Below is a small trained network, with its code and all its weights. Each question gives an input and a class and asks what happens when units are switched off, that is, made to give their printed mean instead of their output.

import numpy as np


def w(rows, s, z=0):
    codes = np.array(rows[::2]) - 128.0
    scale = np.full(codes.shape[1], s)
    scale[-1] = z or s
    return codes * scale


def f(y):
    return np.maximum(y, 0)


def log_softmax(a):
    a = a - a.max(-1, keepdims=True)
    return a - np.log(np.exp(a).sum(-1, keepdims=True))


def net(x, mask):
    res = np.array(x, float).reshape(1, 6) / 4 @ E
    y = f(res @ A[0][:, :-1].T + A[0][:, -1])
    res = res + np.where(mask, y, B[0][:, -1]) @ B[0][:, :-1]
    return log_softmax(res[-1] @ U[:, :-1].T + U[:, -1])


A, B = {}, {}
E = w([
[113,124,124,112,139,135,129,122],'x0',
[166,117,140,168,177,199,39,78],'x1',
[29,143,209,194,87,135,148,81],'x2',
[117,123,122,118,132,133,128,123],'x3',
[187,5,180,104,103,133,183,94],'x4',
[120,124,122,123,131,134,130,125],'x5',
],0.017)
A[0] = w([
[181,92,85,98,117,123,184,164,138],'neuron 0',
[109,155,121,115,147,139,162,135,129],'neuron 1',
[109,72,160,157,112,125,158,83,22],'neuron 2',
[170,119,131,182,173,236,62,70,143],'neuron 3',
[132,103,188,133,100,120,154,69,74],'neuron 4',
[134,146,151,177,150,215,19,56,106],'neuron 5',
[126,65,138,106,133,180,83,129,58],'neuron 6',
[229,68,101,77,121,143,141,116,111],'neuron 7',
[17,249,166,208,93,150,95,120,102],'neuron 8',
[104,67,247,156,100,162,188,93,23],'neuron 9',
[150,119,121,87,113,116,222,166,135],'neuron 10',
[124,73,168,128,107,136,151,79,28],'neuron 11',
[154,188,23,98,167,116,77,197,226],'neuron 12',
[169,147,94,83,132,149,78,188,130],'neuron 13',
[197,56,147,78,152,117,133,162,126],'neuron 14',
[138,142,149,121,119,127,124,149,108],'neuron 15',
[74,169,110,104,95,128,185,169,186],'neuron 16',
[116,127,128,173,151,150,112,107,61],'neuron 17',
[184,82,117,86,122,126,125,129,108],'neuron 18',
[137,144,96,116,91,142,140,87,86],'neuron 19',
[111,111,141,130,158,137,130,156,85],'neuron 20',
[115,141,99,83,77,40,222,168,254],'neuron 21',
[81,172,131,102,108,78,204,152,224],'neuron 22',
[148,117,101,65,90,104,221,190,177],'neuron 23',
[153,161,56,120,162,128,105,196,186],'neuron 24',
],0.013,0.0081)
B[0] = w([
[80,113,127,144,176,170,129,113,183],'neuron 0',
[125,150,141,152,123,111,103,151,148],'neuron 1',
[154,128,168,81,108,119,112,178,161],'neuron 2',
[213,173,72,86,161,159,123,82,219],'neuron 3',
[171,121,112,97,119,152,148,180,168],'neuron 4',
[145,179,132,101,202,192,86,90,220],'neuron 5',
[150,133,114,128,118,102,133,129,158],'neuron 6',
[145,107,55,175,181,104,140,84,199],'neuron 7',
[43,167,83,166,192,129,104,66,251],'neuron 8',
[167,135,210,74,61,141,104,182,197],'neuron 9',
[60,109,144,107,145,189,106,113,182],'neuron 10',
[200,120,159,97,82,125,130,137,164],'neuron 11',
[181,106,217,51,58,135,118,213,240],'neuron 12',
[190,127,137,101,104,117,135,122,183],'neuron 13',
[78,117,62,165,162,134,145,73,191],'neuron 14',
[122,121,108,125,111,124,123,133,131],'neuron 15',
[97,141,151,150,77,93,137,114,195],'neuron 16',
[125,153,122,126,148,149,103,132,150],'neuron 17',
[130,121,90,194,169,109,140,96,172],'neuron 18',
[130,135,137,119,130,134,134,123,128],'neuron 19',
[133,130,132,137,141,120,139,135,128],'neuron 20',
[5,119,166,155,138,182,113,169,233],'neuron 21',
[93,130,148,176,92,54,168,140,210],'neuron 22',
[45,112,134,135,158,197,117,128,205],'neuron 23',
[161,106,168,91,87,155,134,186,203],'neuron 24',
],0.013,0.03)
U = w([
[114,78,184,120,72,125,117,225,172],'0',
[75,119,94,150,184,174,93,98,206],'1',
[222,137,148,78,111,128,85,158,145],'2',
[184,81,27,157,155,92,133,71,3],'3',
[65,158,123,200,119,6,115,108,55],'4',
],0.013,0.0017)

Each question gives the input, the list of numbers given to net, and the class t.
The units are the neurons (one row each of A and B). Each row of codes is followed by its name. A weight is (code - 128) times the scale printed after its matrix; where a second scale follows, it is the last column's (A, B and U).
mask holds one flag per neuron, in row order. A switched-off neuron (its flag False) gives its mean, the last column of its row in B, instead of its output. The means were averaged over made-up inputs and are rounded, as every weight is.
A unit's drop is (log p(t) with every unit on - log p(t) with that unit switched off) / (log p(t) with every unit on - log p(t) with every unit switched off).
unit that matters most: the unit with the biggest drop
k most important neurons: the k neurons with the biggest drops, biggest first
drop of u: that unit's drop, to one decimal
input [4,4,-8,-1,1,-8], class 3: unit that matters most => neuron 7
input [-1,5,0,2,6,8], class 3: 3 most important neurons => neuron 12; neuron 7; neuron 14
input [3,1,-4,6,4,3], class 3: 2 most important neurons => neuron 21; neuron 7
input [4,-5,0,-6,0,4], class 0: 2 most important neurons => neuron 8; neuron 5
input [-8,-2,4,3,0,-2], class 4: 2 most important neurons => neuron 12; neuron 24
input [-7,-1,1,-2,-7,7], class 4: 2 most important neurons => neuron 8; neuron 9
input [-2,-2,3,5,0,-8], class 4: 2 most important neurons => neuron 12; neuron 24
input [-6,-6,3,-2,1,2], class 0: 2 most important neurons => neuron 8; neuron 7
input [4,1,0,-1,-4,0], class 2: drop of neuron 21 => 0.3
input [8,2,5,-1,1,4], class 2: drop of neuron 21 => 0.2
input [1,7,-7,1,-6,4], class 2: drop of neuron 22 => 0.0
input [-2,-4,1,0,-8,8], class 4: drop of neuron 8 => 1.6
